[[ 5.09  4.49 -6.05 -5.10 -0.33  4.27  7.24 -0.49 -8.01  0.25  7.63 -0.42
   0.25 -2.85 -6.96]
 [ 4.53  7.69 -4.48 -5.71  0.36  6.01  7.49  1.36 -5.25  0.35  5.89 -0.11
   0.60 -2.88 -4.33]]
:
[[ 4.53  7.69 -4.48 -5.71  0.36  6.01  7.49  1.36 -5.25  0.35  5.89 -0.11
   0.60 -2.88 -4.33]
 [ 5.09  4.49 -6.05 -5.10 -0.33  4.27  7.24 -0.49 -8.01  0.25  7.63 -0.42
   0.25 -2.85 -6.96]]

[[ 0.88  3.04 -4.47 -1.17]
 [-1.50  0.37 -2.44 -2.76]
 [-2.99 -4.37  4.66 -0.84]
 [-0.21  2.41 -3.97 -1.62]
 [-2.65  0.80 -2.70 -2.86]
 [-3.24 -5.54  6.42 -0.51]
 [-4.29 -2.90  1.37 -2.71]]
:
[[-4.29 -2.90  1.37 -2.71]
 [ 0.88  3.04 -4.47 -1.17]
 [-1.50  0.37 -2.44 -2.76]
 [-2.99 -4.37  4.66 -0.84]
 [-0.21  2.41 -3.97 -1.62]
 [-2.65  0.80 -2.70 -2.86]
 [-3.24 -5.54  6.42 -0.51]]

[[-3.41 -4.36 -0.30 -3.36 -7.12  1.87]
 [-0.62 -4.36 -1.27 -1.73  0.61  1.87]
 [-1.27  6.80 -0.30  2.49  0.61  3.07]
 [ 0.96 -4.36 -0.30 -1.83 -6.71  0.25]]
:
[[ 0.96 -4.36 -0.30 -1.83 -6.71  0.25]
 [-3.41 -4.36 -0.30 -3.36 -7.12  1.87]
 [-0.62 -4.36 -1.27 -1.73  0.61  1.87]
 [-1.27  6.80 -0.30  2.49  0.61  3.07]]

[[-7.01  0.54 -0.82 -1.79 -0.03]
 [-4.03  0.14  0.24 -1.18  0.67]
 [ 0.06  0.28 -0.70  2.31 -1.84]
 [-1.60 -0.47 -0.54 -0.84 -0.97]
 [-1.08  1.15 -1.70  0.18  0.63]
 [-0.65 -0.86 -0.58  1.85 -0.58]]
:
[[-0.65 -0.86 -0.58  1.85 -0.58]
 [-7.01  0.54 -0.82 -1.79 -0.03]
 [-4.03  0.14  0.24 -1.18  0.67]
 [ 0.06  0.28 -0.70  2.31 -1.84]
 [-1.60 -0.47 -0.54 -0.84 -0.97]
 [-1.08  1.15 -1.70  0.18  0.63]]

[[-2.21  0.52 -0.44 -2.02 -4.18]
 [-2.72 -6.57 -5.08 -1.14 -4.94]
 [-5.18  0.20 -1.83  4.69  0.27]
 [-1.16  0.41  0.20 -0.11 -0.15]
 [ 7.31  1.39 -5.16 -0.77 -8.32]
 [-1.24  0.53 -0.16 -0.97 -4.19]
 [-1.35  0.84 -4.57  1.27 -0.54]]
:
[[-1.35  0.84 -4.57  1.27 -0.54]
 [-2.21  0.52 -0.44 -2.02 -4.18]
 [-2.72 -6.57 -5.08 -1.14 -4.94]
 [-5.18  0.20 -1.83  4.69  0.27]
 [-1.16  0.41  0.20 -0.11 -0.15]
 [ 7.31  1.39 -5.16 -0.77 -8.32]
 [-1.24  0.53 -0.16 -0.97 -4.19]]

[[ 1.87 -5.02  4.32  1.74]
 [-3.57 -2.31 -5.80 -1.59]
 [ 2.47  2.34 -6.51  2.59]
 [ 4.55  8.78 -1.69  1.05]
 [ 4.05  5.43  4.56  0.87]
 [-4.92  1.09 -3.99 -3.30]]
:
[[-4.92  1.09 -3.99 -3.30]
 [ 1.87 -5.02  4.32  1.74]
 [-3.57 -2.31 -5.80 -1.59]
 [ 2.47  2.34 -6.51  2.59]
 [ 4.55  8.78 -1.69  1.05]
 [ 4.05  5.43  4.56  0.87]]

[[ 4.25 -5.30  1.73]
 [-6.73  5.64  0.33]]
:
[[-6.73  5.64  0.33]
 [ 4.25 -5.30  1.73]]

[[-6.18  3.48 -2.59 -0.76 -4.93  3.06  0.86]
 [-8.69  2.57 -4.05  0.78 -5.82  3.17 -1.92]
 [-6.03  2.48 -5.00  1.19 -4.72  5.37 -1.74]
 [ 3.74 -2.92  4.23  0.37  4.21 -5.48  0.57]
 [-1.14  4.25 -1.59 -1.95 -3.44  2.94  2.34]
 [ 4.78 -3.17  4.03 -0.27  4.68 -5.66  0.50]]
:
[[ 4.78 -3.17  4.03 -0.27  4.68 -5.66  0.50]
 [-6.18  3.48 -2.59 -0.76 -4.93  3.06  0.86]
 [-8.69  2.57 -4.05  0.78 -5.82  3.17 -1.92]
 [-6.03  2.48 -5.00  1.19 -4.72  5.37 -1.74]
 [ 3.74 -2.92  4.23  0.37  4.21 -5.48  0.57]
 [-1.14  4.25 -1.59 -1.95 -3.44  2.94  2.34]]
---
[[ 5.16  1.13 -1.56 -6.88]
 [-3.32 -4.58 -7.86  4.12]]
:
[-6.88 -7.86]

[[-2.67 -2.40 -1.17  0.75 -0.44]
 [-1.22  5.29 -1.38  0.19  3.38]
 [ 2.90  2.06 -3.84 -0.01  2.66]
 [-2.66 -4.62 -3.14 -2.86  7.37]]
:
[-0.44  0.19 -3.84 -4.62]

[[-4.75  8.92]
 [ 6.75 -8.01]]
:
[8.92 6.75]

[[-2.92 -1.69  1.38 -0.63]
 [-8.33 -7.09 -3.13  4.31]]
:
[-0.63 -3.13]

[[ 3.90 -7.16  3.03  0.00  0.00]
 [-2.65  3.13 -5.65  3.10 -4.01]
 [-0.29 -0.89 -6.14  3.85 -7.92]
 [-4.34  7.84 -4.30  0.90 -2.15]
 [-0.36  3.50  0.00  4.07 -5.32]]
:
[ 0.00  3.10 -6.14  7.84 -0.36]

[[-0.79  0.01 -1.25  0.26  0.13]
 [ 1.34 -6.58  6.39  0.46  5.17]
 [-3.06 -3.88  0.36  1.43  0.22]
 [ 1.30  3.10 -0.97  0.13  7.62]
 [-1.66 -1.42 -0.18  0.32 -0.79]]
:
[ 0.13  0.46  0.36  3.10 -1.66]

[[-2.38  1.01  8.22]
 [-0.44 -0.48  6.59]
 [ 1.60 -0.96 -7.37]
 [-0.70  0.19  6.64]
 [-0.80 -1.60  5.90]]
:
[ 8.22 -0.48  1.60]

[[-1.44 -2.58 -0.22  1.92  2.24]
 [-0.01 -0.65  2.99 -1.36  0.05]
 [ 0.23  1.61 -6.40  1.48 -0.44]
 [ 0.32 -0.78 -0.34 -0.23 -0.28]
 [-2.43 -0.57 -1.61 -0.42 -6.16]]
:
[ 2.24 -1.36 -6.40 -0.78 -2.43]
